Below are the code and all the weights of a small trained network. Each question names an input and a target symbol and asks about switching units off, where a switched-off unit gives its printed mean instead of its output.

import numpy as np


def w(rows, s, z=0):
    codes = np.array(rows[::2]) - 128.0
    scale = np.full(codes.shape[1], s)
    scale[-1] = z or s
    return codes * scale


def norm(h):
    return h / np.sqrt((h * h).mean(-1, keepdims=True) + 1e-5)


def f(y):
    return y / 2 * (1 + np.tanh(0.7978845608 * (y + 0.044715 * y**3)))


def softmax(a):
    e = np.exp(a - a.max(-1, keepdims=True))
    return e / e.sum(-1, keepdims=True)


def log_softmax(a):
    a = a - a.max(-1, keepdims=True)
    return a - np.log(np.exp(a).sum(-1, keepdims=True))


def net(x, mask):
    ids = ['αδεθμπτω'.index(c) for c in x.split()]
    T = len(ids)
    res = E[ids] + P[:T]
    u = 0
    for l in range(2):
        q, k, v = (norm(res) @ M[l].T for M in (Q, K, V))
        z = softmax(np.where(np.tri(T) > 0, q @ k.T / 4**0.5, -1e9)) @ v
        res = res + np.where(mask[u], z, O[l][:, -1]) @ O[l][:, :-1]
        u += 1
        y = f(norm(res) @ A[l][:, :-1].T + A[l][:, -1])
        res = res + np.where(mask[u : u + 8], y, B[l][:, -1]) @ B[l][:, :-1]
        u += 8
    return log_softmax(norm(res)[-1] @ U[:, :-1].T + U[:, -1])


Q, K, V, O, A, B = {}, {}, {}, {}, {}, {}
E = w([
[24,153,145,156,173,166,134],'α',
[112,137,157,150,129,196,90],'δ',
[148,135,212,94,144,134,174],'ε',
[75,160,131,136,96,148,126],'θ',
[153,93,125,98,156,18,2],'μ',
[135,108,160,137,22,93,150],'π',
[114,87,65,100,130,160,146],'τ',
[49,106,167,192,127,193,114],'ω',
],0.0066)
P = w([
[58,202,163,181,94,243,32],'0',
[75,183,159,125,98,215,75],'1',
[78,144,147,111,109,181,115],'2',
[73,107,140,120,132,161,124],'3',
[86,87,136,133,142,134,148],'4',
[90,66,136,120,148,117,147],'5',
[85,46,128,110,154,104,151],'6',
[91,34,133,103,154,90,133],'7',
[66,22,127,105,166,74,109],'8',
[57,5,135,93,175,82,95],'9',
],0.0023)
Q[0] = w([
[135,144,127,138,110,121,164],'0.h0',
[213,254,102,180,137,109,175],'0.h0',
[136,103,106,112,120,160,161],'0.h0',
[141,153,152,169,137,81,112],'0.h0',
],0.0044)
K[0] = w([
[140,156,139,138,171,157,128],'0.h0',
[48,102,95,145,64,255,209],'0.h0',
[109,173,112,164,104,116,108],'0.h0',
[142,76,111,84,161,164,141],'0.h0',
],0.0037)
V[0] = w([
[105,173,104,179,170,104,98],'0.h0',
[144,93,160,79,93,155,175],'0.h0',
[131,142,130,120,133,120,117],'0.h0',
[175,105,117,98,181,3,29],'0.h0',
],0.0036)
O[0] = w([
[156,152,107,205,131,150,178,129],'0.h0',
[107,119,141,44,90,120,70,131],'0.h0',
[115,124,125,135,133,117,131,126],'0.h0',
[139,44,78,165,180,4,188,5],'0.h0',
],0.0035,0.0029)
A[0] = w([
[118,113,105,110,146,131,157,113],'0.n0',
[110,90,123,113,118,122,144,102],'0.n1',
[105,131,137,148,111,196,252,154],'0.n2',
[88,160,53,202,126,3,211,4],'0.n3',
[181,106,134,98,85,185,111,182],'0.n4',
[130,142,137,159,133,152,190,141],'0.n5',
[128,73,13,122,160,80,241,23],'0.n6',
[137,57,107,246,198,104,149,17],'0.n7',
],0.0044,0.0025)
B[0] = w([
[131,134,93,137,133,140,124,123],'0.n0',
[130,148,95,104,117,125,139,135],'0.n1',
[105,125,135,141,162,88,83,251],'0.n2',
[52,80,162,66,184,135,110,99],'0.n3',
[67,139,112,160,154,87,126,211],'0.n4',
[116,129,152,139,159,93,117,138],'0.n5',
[124,85,84,197,156,134,253,135],'0.n6',
[125,38,152,174,135,106,121,96],'0.n7',
],0.0047,0.0021)
Q[1] = w([
[55,183,115,94,19,221,50],'1.h0',
[36,57,199,74,87,81,6],'1.h0',
[172,52,6,184,204,94,158],'1.h0',
[254,146,35,174,139,111,247],'1.h0',
],0.0076)
K[1] = w([
[115,26,75,81,147,60,30],'1.h0',
[192,33,127,62,111,17,201],'1.h0',
[37,163,124,151,81,253,227],'1.h0',
[78,213,129,217,102,212,113],'1.h0',
],0.0067)
V[1] = w([
[142,130,240,100,128,88,172],'1.h0',
[148,125,147,78,254,157,150],'1.h0',
[169,74,137,110,66,94,179],'1.h0',
[108,100,52,116,110,147,136],'1.h0',
],0.0062)
O[1] = w([
[43,139,82,175,78,177,93,121],'1.h0',
[84,206,85,3,114,175,82,89],'1.h0',
[71,151,203,186,127,169,91,2],'1.h0',
[145,143,226,103,149,142,167,97],'1.h0',
],0.0058,0.0032)
A[1] = w([
[113,102,114,151,198,174,74,94],'1.n0',
[109,193,176,104,113,153,88,89],'1.n1',
[175,154,97,155,33,106,155,60],'1.n2',
[119,146,103,53,155,112,129,63],'1.n3',
[151,153,119,163,201,197,130,129],'1.n4',
[219,149,115,134,88,140,103,110],'1.n5',
[149,184,101,66,167,171,119,50],'1.n6',
[163,106,254,29,178,113,155,6],'1.n7',
],0.0068,0.0027)
B[1] = w([
[199,159,153,115,127,132,160,144],'1.n0',
[122,99,80,112,140,146,134,197],'1.n1',
[117,199,163,108,203,125,186,139],'1.n2',
[110,133,158,152,142,162,146,155],'1.n3',
[153,135,143,65,108,70,147,132],'1.n4',
[83,112,122,148,204,125,81,136],'1.n5',
[89,79,162,170,98,55,129,158],'1.n6',
[71,3,166,58,153,142,154,254],'1.n7',
],0.0066,0.0037)
U = w([
[109,209,147,142,244,136,136,106],'α',
[244,164,162,95,84,189,135,173],'δ',
[113,35,174,68,155,148,160,214],'ε',
[76,150,51,121,83,180,77,230],'θ',
[178,120,132,129,157,52,10,55],'μ',
[120,190,160,83,56,25,179,7],'π',
[186,104,38,140,140,125,197,126],'τ',
[121,103,213,255,96,138,109,47],'ω',
],0.0063,0.0013)

Each question gives the input, a string of symbols that net reads in full, and the target symbol t.
The units are the heads (4 rows each of Q, K, V and O) and the neurons (one row each of A and B). Each row of codes is followed by its name. A weight is (code - 128) times the scale printed after its matrix; where a second scale follows, it is the last column's (O, A, B and U).
mask holds one flag per unit, layer by layer, with each layer's heads first. A switched-off unit (its flag False) gives its mean, the last column of its rows in O or B, instead of its output. The means were averaged over made-up inputs and are rounded, as every weight is.
A unit's drop is (log p(t) with every unit on - log p(t) with that unit switched off) / (log p(t) with every unit on - log p(t) with every unit switched off).
The circuit of an input: a set's keep is (log p(t) with only the set's units on - log p(t) with every unit switched off) / (log p(t) with every unit on - log p(t) with every unit switched off). Starting from the 12 units with the biggest drops (on a tie, the unit counted first), units are removed one at a time, each time the one whose removal leaves the highest keep (on an exact tie, the one counted first), for as long as the keep stays at least 0.8.
circuit, biggest first: the units of the circuit, biggest drop first
top k neurons: the k neurons with the biggest drops, biggest first
top k neurons in layer l: the k neurons of layer l with the biggest drops, biggest first
drop when u is switched off: that unit's drop, to one decimal
input τ ε θ θ ω, target θ: circuit, biggest first : (1.h0, 1.n7)
input ε μ τ μ ε α θ ε, target θ: circuit, biggest first : (1.h0, 0.h0)
input α π μ δ, target δ: circuit, biggest first : (1.n0, 1.n7)
input θ θ δ τ μ δ π θ μ, target ω: circuit, biggest first : (1.h0, 0.h0)
input θ μ π μ, target ω: circuit, biggest first : (0.h0, 1.h0)
input δ θ μ δ ε θ θ μ, target θ: circuit, biggest first : (1.h0, 0.h0)
input ε θ ω, target θ: circuit, biggest first : (1.h0)
input ε θ μ ε θ θ τ ω, target ω: top 2 neurons : (1.n7, 0.n6)
input θ μ θ θ θ θ τ θ, target θ: top 2 neurons : (1.n7, 1.n6)
input θ θ θ, target α: top 2 neurons : (1.n2, 1.n5)
input θ τ ω μ τ π, target π: circuit, biggest first : (1.n7, 1.n2)
input α θ θ θ α, target π: top 2 neurons : (1.n4, 1.n7)
input μ θ θ ω, target ω: top 2 neurons : (0.n7, 1.n7)
input ε θ π μ θ θ θ ω α, target α: top 3 neurons : (1.n7, 1.n0, 1.n6)
input μ π θ θ α, target α: top 4 neurons in layer 1 : (1.n7, 1.n0, 1.n6, 1.n4)
input τ θ π θ ε π θ, target ω: drop when 1.h0 is switched off : 1.2
input θ θ τ α π, target ω: drop when 1.h0 is switched off : 1.5
input δ τ ε ε ε θ θ θ δ, target θ: drop when 1.h0 is switched off : 0.7
input θ ω τ θ θ θ θ π α, target ω: drop when 1.h0 is switched off : 1.6
input θ θ α θ δ, target μ: top neuron in layer 0 : (0.n6)
input θ α θ θ α θ θ μ θ τ, target τ: top neuron in layer 1 : (1.n7)
